Here is a tiny trained network, its code and every weight. The questions are about switching its units off for an input and a class, where a switched-off unit gives its printed mean instead of its output.

import numpy as np


def w(rows, s, z=0):
    codes = np.array(rows[::2]) - 128.0
    scale = np.full(codes.shape[1], s)
    scale[-1] = z or s
    return codes * scale


def f(y):
    return y / 2 * (1 + np.tanh(0.7978845608 * (y + 0.044715 * y**3)))


def log_softmax(a):
    a = a - a.max(-1, keepdims=True)
    return a - np.log(np.exp(a).sum(-1, keepdims=True))


def net(x, mask):
    res = np.array(x, float).reshape(1, 8) / 4 @ E
    y = f(res @ A[0][:, :-1].T + A[0][:, -1])
    res = res + np.where(mask, y, B[0][:, -1]) @ B[0][:, :-1]
    return log_softmax(res[-1] @ U[:, :-1].T + U[:, -1])


A, B = {}, {}
E = w([
[136,117,147,122,76,64,184,182,107,101,93,168],'x0',
[106,143,163,77,167,158,194,154,184,119,193,79],'x1',
[85,207,137,140,90,143,178,115,91,128,27,181],'x2',
[216,170,109,119,144,148,127,106,107,166,132,170],'x3',
[105,56,138,97,106,197,91,107,117,77,89,127],'x4',
[163,100,208,133,115,97,147,180,110,2,128,173],'x5',
[71,133,168,94,223,110,111,158,88,154,179,130],'x6',
[155,166,112,138,150,192,158,94,138,93,181,114],'x7',
],0.01)
A[0] = w([
[102,143,128,126,170,127,141,102,201,158,197,72,165],'N1',
[157,56,135,113,135,123,116,182,137,59,161,93,178],'N2',
[79,155,155,176,107,93,144,132,199,167,104,143,252],'N3',
[80,172,161,112,67,83,228,166,121,77,74,199,82],'N4',
[70,31,112,130,95,75,91,170,132,89,70,127,164],'N5',
[121,186,147,113,90,85,194,166,135,119,71,171,219],'N6',
[109,138,137,102,182,117,152,192,187,188,197,31,76],'N7',
[178,148,67,196,73,73,143,116,127,176,103,147,205],'N8',
[254,97,156,156,95,137,136,122,196,78,166,124,171],'N9',
[172,126,169,122,170,63,103,132,109,167,123,175,112],'N10',
[122,184,90,149,117,181,127,63,160,146,74,126,209],'N11',
],0.0087,0.0043)
B[0] = w([
[106,114,54,79,135,123,143,101,172,183,177,73,211],'N1',
[137,192,155,173,105,148,71,132,94,190,115,166,203],'N2',
[163,160,77,93,99,74,109,121,151,116,111,102,192],'N3',
[139,146,20,180,123,96,177,144,149,92,81,34,248],'N4',
[174,107,177,104,91,183,81,144,114,210,71,92,221],'N5',
[159,153,69,159,102,128,100,191,112,84,135,104,235],'N6',
[85,88,154,58,113,145,171,87,174,126,128,59,212],'N7',
[137,244,130,31,70,131,81,117,127,238,109,94,230],'N8',
[157,154,133,47,88,170,115,111,142,159,81,121,210],'N9',
[106,152,123,202,118,123,82,196,36,124,127,162,176],'N10',
[191,209,111,153,109,84,56,188,93,126,99,129,223],'N11',
],0.011,0.012)
U = w([
[139,144,158,147,194,112,76,171,38,161,173,254,62],'0',
[186,176,92,99,79,155,80,137,112,166,101,118,242],'1',
[105,104,67,184,126,104,199,158,121,12,138,110,49],'2',
[88,8,187,87,85,179,119,90,150,143,108,112,2],'3',
[42,100,87,60,168,132,176,60,225,147,217,104,139],'4',
],0.0084,0.0037)

Each question gives the input, the list of numbers given to net, and the class t.
The units are the neurons (one row each of A and B). Each row of codes is followed by its name. A weight is (code - 128) times the scale printed after its matrix; where a second scale follows, it is the last column's (A, B and U).
mask holds one flag per neuron, in row order. A switched-off neuron (its flag False) gives its mean, the last column of its row in B, instead of its output. The means were averaged over made-up inputs and are rounded, as every weight is.
A unit's drop is (log p(t) with every unit on - log p(t) with that unit switched off) / (log p(t) with every unit on - log p(t) with every unit switched off).
The circuit of an input: a set's keep is (log p(t) with only the set's units on - log p(t) with every unit switched off) / (log p(t) with every unit on - log p(t) with every unit switched off). Starting from all 11 units, units are removed one at a time, each time the one whose removal leaves the highest keep (on an exact tie, the one counted first), for as long as the keep stays at least 0.8.
circuit, biggest first: the units of the circuit, biggest drop first
unit that matters most: the unit with the biggest drop
k most important neurons: the k neurons with the biggest drops, biggest first
drop when u is switched off: that unit's drop, to one decimal
input [6,-3,-3,1,-6,8,7,4], class 2: circuit, biggest first : N8
input [4,6,-5,-8,4,2,-3,6], class 3: circuit, biggest first : N8, N6, N4
input [2,7,7,7,-7,7,-2,0], class 2: circuit, biggest first : N4, N5
input [8,-5,-8,-5,0,6,5,0], class 0: circuit, biggest first : N8, N2
input [-1,4,0,-5,-4,-5,-6,8], class 4: circuit, biggest first : N1, N7
input [-8,-2,-3,-4,5,4,6,-4], class 3: circuit, biggest first : N11, N8
input [-5,-6,-1,1,7,3,1,-6], class 3: circuit, biggest first : N11, N8, N6
input [1,2,-8,-2,5,4,8,5], class 4: 2 most important neurons : N1, N7
input [2,-2,1,-8,8,-7,0,-2], class 3: circuit, biggest first : N8, N6
input [8,1,-6,-8,0,-1,6,1], class 3: 2 most important neurons : N5, N7
input [0,8,7,-6,1,4,7,-4], class 2: 2 most important neurons : N4, N8
input [-2,-6,7,-6,-5,8,7,-6], class 2: 2 most important neurons : N4, N8
input [4,-5,-6,-7,2,-1,4,1], class 3: 2 most important neurons : N11, N8
input [5,0,6,1,1,5,1,-6], class 2: circuit, biggest first : N4
input [-7,0,4,-2,3,6,6,0], class 0: 2 most important neurons : N7, N4
input [-7,7,5,5,-5,-8,6,-5], class 4: drop when N6 is switched off : 0.0
input [1,-8,-4,-6,5,-5,8,4], class 3: drop when N8 is switched off : 0.1
input [6,5,8,0,6,4,-6,6], class 2: drop when N4 is switched off : 0.3
input [-1,-6,5,4,-1,-1,7,0], class 0: drop when N4 is switched off : 0.2
input [5,5,-4,-7,2,-4,3,0], class 4: unit that matters most : N1
